Below is a small trained network, with its code and all its weights. Each question gives an input and a class and asks what happens when units are switched off, that is, made to give their printed mean instead of their output.

import numpy as np


def w(rows, s, z=0):
    codes = np.array(rows[::2]) - 128.0
    scale = np.full(codes.shape[1], s)
    scale[-1] = z or s
    return codes * scale


def f(y):
    return np.maximum(y, 0)


def log_softmax(a):
    a = a - a.max(-1, keepdims=True)
    return a - np.log(np.exp(a).sum(-1, keepdims=True))


def net(x, mask):
    res = np.array(x, float).reshape(1, 6) / 4 @ E
    y = f(res @ A[0][:, :-1].T + A[0][:, -1])
    res = res + np.where(mask, y, B[0][:, -1]) @ B[0][:, :-1]
    return log_softmax(res[-1] @ U[:, :-1].T + U[:, -1])


A, B = {}, {}
E = w([
[249,177,155],'x0',
[128,128,128],'x1',
[96,254,112],'x2',
[128,128,128],'x3',
[128,128,128],'x4',
[160,116,16],'x5',
],0.015)
A[0] = w([
[150,123,37,143],'n1',
[135,141,131,101],'n2',
[129,131,182,153],'n3',
[91,151,86,94],'n4',
[77,166,109,120],'n5',
[72,178,88,172],'n6',
[101,135,237,240],'n7',
[209,98,155,114],'n8',
[48,164,124,149],'n9',
[99,202,112,145],'n10',
[156,99,209,160],'n11',
[107,133,216,228],'n12',
[229,154,156,157],'n13',
[88,1,125,254],'n14',
[212,99,157,115],'n15',
[191,242,135,19],'n16',
[74,168,142,115],'n17',
[166,213,130,49],'n18',
[194,92,106,198],'n19',
[115,213,110,139],'n20',
[174,194,125,93],'n21',
],0.018,0.0081)
B[0] = w([
[153,114,37,191],'n1',
[116,122,127,136],'n2',
[121,144,161,175],'n3',
[175,100,114,167],'n4',
[183,135,149,181],'n5',
[184,92,122,205],'n6',
[104,138,251,241],'n7',
[162,182,121,192],'n8',
[167,100,172,206],'n9',
[154,87,151,203],'n10',
[106,159,165,200],'n11',
[105,161,190,221],'n12',
[95,166,97,221],'n13',
[56,103,109,252],'n14',
[166,197,119,195],'n15',
[57,90,137,216],'n16',
[159,119,182,185],'n17',
[69,78,118,190],'n18',
[109,147,76,194],'n19',
[130,79,134,206],'n20',
[91,111,97,188],'n21',
],0.017,0.023)
U = w([
[24,77,181,241],'0',
[71,39,58,247],'1',
[200,90,217,1],'2',
[243,55,94,67],'3',
[131,247,163,106],'4',
[168,210,51,36],'5',
],0.013,0.004)

Each question gives the input, the list of numbers given to net, and the class t.
The units are the neurons (one row each of A and B). Each row of codes is followed by its name. A weight is (code - 128) times the scale printed after its matrix; where a second scale follows, it is the last column's (A, B and U).
mask holds one flag per neuron, in row order. A switched-off neuron (its flag False) gives its mean, the last column of its row in B, instead of its output. The means were averaged over made-up inputs and are rounded, as every weight is.
A unit's drop is (log p(t) with every unit on - log p(t) with that unit switched off) / (log p(t) with every unit on - log p(t) with every unit switched off).
most important unit: the unit with the biggest drop
top k neurons: the k neurons with the biggest drops, biggest first
drop of u: that unit's drop, to one decimal
input [1,-2,0,-3,-7,-7], class 4: most important unit	n14
input [1,8,7,2,-8,7], class 1: top 3 neurons	[n16; n18; n21]
input [6,8,0,-1,-6,2], class 5: top 2 neurons	[n15; n14]
input [1,0,-8,6,-1,6], class 5: top 2 neurons	[n15; n8]
input [8,-6,4,-5,-4,0], class 0: top 2 neurons	[n16; n1]
input [0,-5,5,3,-6,6], class 3: top 2 neurons	[n14; n6]
input [1,8,1,-4,6,5], class 1: drop of n9	0.1
input [1,7,-1,5,-7,-3], class 4: drop of n18	0.1
input [-6,-7,3,6,5,2], class 3: drop of n7	0.1
input [-5,2,-1,-3,-8,1], class 1: top 2 neurons	[n7; n12]
